Below are the code and all the weights of a small trained network. Each question names an input and a class and asks about switching units off, where a switched-off unit gives its printed mean instead of its output.

import numpy as np


def w(rows, s, z=0):
    codes = np.array(rows[::2]) - 128.0
    scale = np.full(codes.shape[1], s)
    scale[-1] = z or s
    return codes * scale


def f(y):
    return np.maximum(y, 0)


def log_softmax(a):
    a = a - a.max(-1, keepdims=True)
    return a - np.log(np.exp(a).sum(-1, keepdims=True))


def net(x, mask):
    res = np.array(x, float).reshape(1, 4) / 4 @ E
    y = f(res @ A[0][:, :-1].T + A[0][:, -1])
    res = res + np.where(mask, y, B[0][:, -1]) @ B[0][:, :-1]
    return log_softmax(res[-1] @ U[:, :-1].T + U[:, -1])


A, B = {}, {}
E = w([
[71,202,165,58,244,150,161,28],'x0',
[136,106,137,131,148,118,143,132],'x1',
[225,164,187,65,137,202,127,224],'x2',
[78,3,38,74,78,195,212,159],'x3',
],0.0076)
A[0] = w([
[167,166,202,185,141,114,73,139,131],'N1',
[103,163,142,79,175,170,181,107,99],'N2',
[177,166,134,171,133,109,96,146,35],'N3',
[135,159,106,142,179,97,118,75,155],'N4',
[125,100,130,78,83,145,117,178,134],'N5',
[102,119,85,181,100,99,162,89,195],'N6',
[134,99,108,209,105,80,84,199,171],'N7',
[96,148,114,138,153,116,134,68,119],'N8',
[104,54,74,59,138,150,157,106,75],'N9',
[165,131,97,202,85,63,95,146,1],'N10',
[170,174,176,60,154,166,141,194,162],'N11',
[172,83,74,111,90,177,154,247,137],'N12',
[121,165,153,125,163,100,85,56,156],'N13',
],0.011,0.008)
B[0] = w([
[37,106,107,79,140,144,68,76,211],'N1',
[37,50,110,99,110,97,39,112,180],'N2',
[57,53,59,143,44,181,160,37,156],'N3',
[223,170,174,128,140,139,159,158,184],'N4',
[175,154,142,160,153,115,172,167,185],'N5',
[87,79,147,69,170,73,50,130,200],'N6',
[18,31,131,86,94,198,69,30,218],'N7',
[145,180,179,164,121,78,167,191,169],'N8',
[65,77,98,93,155,110,17,103,190],'N9',
[122,200,222,78,145,91,20,172,164],'N10',
[44,57,59,108,64,162,65,92,225],'N11',
[163,195,126,179,120,136,254,157,248],'N12',
[211,195,208,173,159,122,178,210,202],'N13',
],0.0077,0.013)
U = w([
[104,128,148,68,148,124,56,123,251],'0',
[85,78,75,111,76,156,117,79,69],'1',
[225,215,156,198,124,132,253,181,119],'2',
],0.011,0.0015)

Each question gives the input, the list of numbers given to net, and the class t.
The units are the neurons (one row each of A and B). Each row of codes is followed by its name. A weight is (code - 128) times the scale printed after its matrix; where a second scale follows, it is the last column's (A, B and U).
mask holds one flag per neuron, in row order. A switched-off neuron (its flag False) gives its mean, the last column of its row in B, instead of its output. The means were averaged over made-up inputs and are rounded, as every weight is.
A unit's drop is (log p(t) with every unit on - log p(t) with that unit switched off) / (log p(t) with every unit on - log p(t) with every unit switched off).
The circuit of an input: a set's keep is (log p(t) with only the set's units on - log p(t) with every unit switched off) / (log p(t) with every unit on - log p(t) with every unit switched off). Starting from the 12 units with the biggest drops (on a tie, the unit counted first), units are removed one at a time, each time the one whose removal leaves the highest keep (on an exact tie, the one counted first), for as long as the keep stays at least 0.8.
circuit, biggest first: the units of the circuit, biggest drop first
k most important neurons: the k neurons with the biggest drops, biggest first
drop when u is switched off: that unit's drop, to one decimal
input [-1,1,5,-1], class 1: 2 most important neurons => (N11, N13)
input [-7,8,-6,-2], class 0: circuit, biggest first => (N10)
input [1,8,-3,7], class 0: circuit, biggest first => (N11, N6)
input [-5,-2,1,-4], class 1: circuit, biggest first => (N3, N7)
input [-1,-6,5,-6], class 1: circuit, biggest first => (N3, N11)
input [0,-6,2,4], class 2: circuit, biggest first => (N7, N1)
input [-1,-6,6,-8], class 1: circuit, biggest first => (N3, N11)
input [8,7,0,7], class 0: circuit, biggest first => (N7, N9)
input [-8,4,-4,-3], class 0: 3 most important neurons => (N10, N11, N6)
input [-8,1,8,8], class 2: drop when N12 is switched off => 1.9
input [4,-3,-1,-7], class 2: drop when N13 is switched off => 0.5
input [-6,-3,3,6], class 2: drop when N12 is switched off => 1.0
